Here is a tiny trained network, its code and every weight. The questions are about switching its units off for an input and a class, where a switched-off unit gives its printed mean instead of its output.

import numpy as np


def w(rows, s, z=0):
    codes = np.array(rows[::2]) - 128.0
    scale = np.full(codes.shape[1], s)
    scale[-1] = z or s
    return codes * scale


def f(y):
    return y / 2 * (1 + np.tanh(0.7978845608 * (y + 0.044715 * y**3)))


def log_softmax(a):
    a = a - a.max(-1, keepdims=True)
    return a - np.log(np.exp(a).sum(-1, keepdims=True))


def net(x, mask):
    res = np.array(x, float).reshape(1, 7) / 4 @ E
    y = f(res @ A[0][:, :-1].T + A[0][:, -1])
    res = res + np.where(mask, y, B[0][:, -1]) @ B[0][:, :-1]
    return log_softmax(res[-1] @ U[:, :-1].T + U[:, -1])


A, B = {}, {}
E = w([
[122,9,109,126,131,181],'x0',
[121,135,115,18,119,131],'x1',
[128,128,128,128,128,128],'x2',
[126,129,126,128,128,128],'x3',
[126,129,126,128,128,128],'x4',
[117,130,134,137,15,137],'x5',
[127,129,126,129,128,129],'x6',
],0.012)
A[0] = w([
[124,133,121,117,103,136,132],'N1',
[129,102,119,97,123,142,115],'N2',
[131,122,130,147,129,131,179],'N3',
[126,124,125,120,108,137,129],'N4',
[135,125,131,185,132,129,255],'N5',
[128,118,125,142,137,141,152],'N6',
[118,104,130,135,80,143,140],'N7',
[137,167,136,126,168,110,167],'N8',
[133,141,148,150,127,103,145],'N9',
[124,132,118,146,150,125,143],'N10',
[131,148,129,134,132,123,193],'N11',
[136,126,128,110,141,122,123],'N12',
[136,173,140,125,180,109,174],'N13',
[131,144,135,123,147,120,146],'N14',
[121,134,129,125,188,132,237],'N15',
[128,126,128,126,136,129,139],'N16',
[128,130,128,133,130,127,157],'N17',
[139,100,130,118,153,128,121],'N18',
[127,135,138,134,107,120,142],'N19',
[131,181,140,137,50,113,150],'N20',
[125,142,122,118,118,128,127],'N21',
[127,48,122,123,183,154,136],'N22',
[128,129,127,130,131,129,150],'N23',
[125,60,122,131,70,164,108],'N24',
[118,134,123,3,119,132,191],'N25',
[129,159,115,103,123,117,122],'N26',
],0.021,0.0064)
B[0] = w([
[102,99,131,173,92,135,147],'N1',
[135,59,187,91,104,120,159],'N2',
[110,149,122,134,161,120,147],'N3',
[117,102,137,159,107,125,142],'N4',
[45,165,133,120,188,88,192],'N5',
[118,134,101,146,154,137,143],'N6',
[161,138,171,184,154,91,173],'N7',
[144,132,92,120,99,67,179],'N8',
[112,104,178,83,96,109,154],'N9',
[86,85,94,142,99,130,144],'N10',
[104,152,126,107,96,111,154],'N11',
[168,147,134,112,149,133,137],'N12',
[147,124,90,112,95,49,189],'N13',
[143,133,109,117,123,110,147],'N14',
[115,119,49,40,135,121,186],'N15',
[131,128,122,117,134,132,131],'N16',
[119,132,128,122,128,123,134],'N17',
[144,121,143,108,156,168,150],'N18',
[132,148,159,130,133,138,144],'N19',
[79,208,205,134,90,207,208],'N20',
[123,132,112,152,112,140,139],'N21',
[103,110,129,103,210,241,212],'N22',
[123,130,124,123,130,126,132],'N23',
[173,73,132,210,185,45,208],'N24',
[254,104,109,144,50,182,249],'N25',
[142,172,65,176,131,149,160],'N26',
],0.039,0.019)
U = w([
[55,139,86,73,125,4,196],'0',
[199,136,49,105,77,79,129],'1',
[25,198,220,126,129,155,254],'2',
[139,177,158,171,70,250,28],'3',
[22,118,103,104,207,187,222],'4',
[166,77,133,69,140,234,13],'5',
[106,126,151,197,194,7,119],'6',
[200,52,163,189,101,70,50],'7',
],0.0043,0.00098)

Each question gives the input, the list of numbers given to net, and the class t.
The units are the neurons (one row each of A and B). Each row of codes is followed by its name. A weight is (code - 128) times the scale printed after its matrix; where a second scale follows, it is the last column's (A, B and U).
mask holds one flag per neuron, in row order. A switched-off neuron (its flag False) gives its mean, the last column of its row in B, instead of its output. The means were averaged over made-up inputs and are rounded, as every weight is.
A unit's drop is (log p(t) with every unit on - log p(t) with that unit switched off) / (log p(t) with every unit on - log p(t) with every unit switched off).
most important unit: the unit with the biggest drop
k most important neurons: the k neurons with the biggest drops, biggest first
drop of u: that unit's drop, to one decimal
input [-8,-6,7,5,-2,3,-1], class 2: most important unit	N20
input [-8,6,0,7,-7,1,6], class 3: 3 most important neurons	(N20; N24; N15)
input [-5,-5,1,0,-7,0,-5], class 0: 3 most important neurons	(N22; N13; N8)
input [3,-4,6,5,2,1,5], class 6: 2 most important neurons	(N20; N24)
input [1,3,-2,-3,8,5,-2], class 7: 2 most important neurons	(N22; N24)
input [2,-3,-7,-5,-4,-7,0], class 4: 2 most important neurons	(N22; N25)
input [6,3,0,6,5,1,-5], class 7: 3 most important neurons	(N24; N20; N15)
input [6,-3,6,-2,-6,0,-3], class 4: 2 most important neurons	(N22; N25)
input [0,7,-1,5,1,4,8], class 3: 2 most important neurons	(N20; N13)
input [2,-1,4,-1,0,1,0], class 6: 4 most important neurons	(N25; N20; N22; N15)
input [-6,-6,-1,-5,-1,0,-3], class 0: 2 most important neurons	(N13; N22)
input [-1,-5,4,2,-2,0,-5], class 0: 2 most important neurons	(N22; N20)
input [5,1,-1,8,0,6,-2], class 7: 2 most important neurons	(N5; N2)
input [-4,1,3,-8,-5,6,-4], class 3: most important unit	N5
input [1,1,-3,3,7,-1,-5], class 5: drop of N26	0.1
input [-4,-1,-4,3,6,8,0], class 2: drop of N25	0.7
input [6,-2,-7,-2,2,4,-3], class 6: drop of N12	0.0
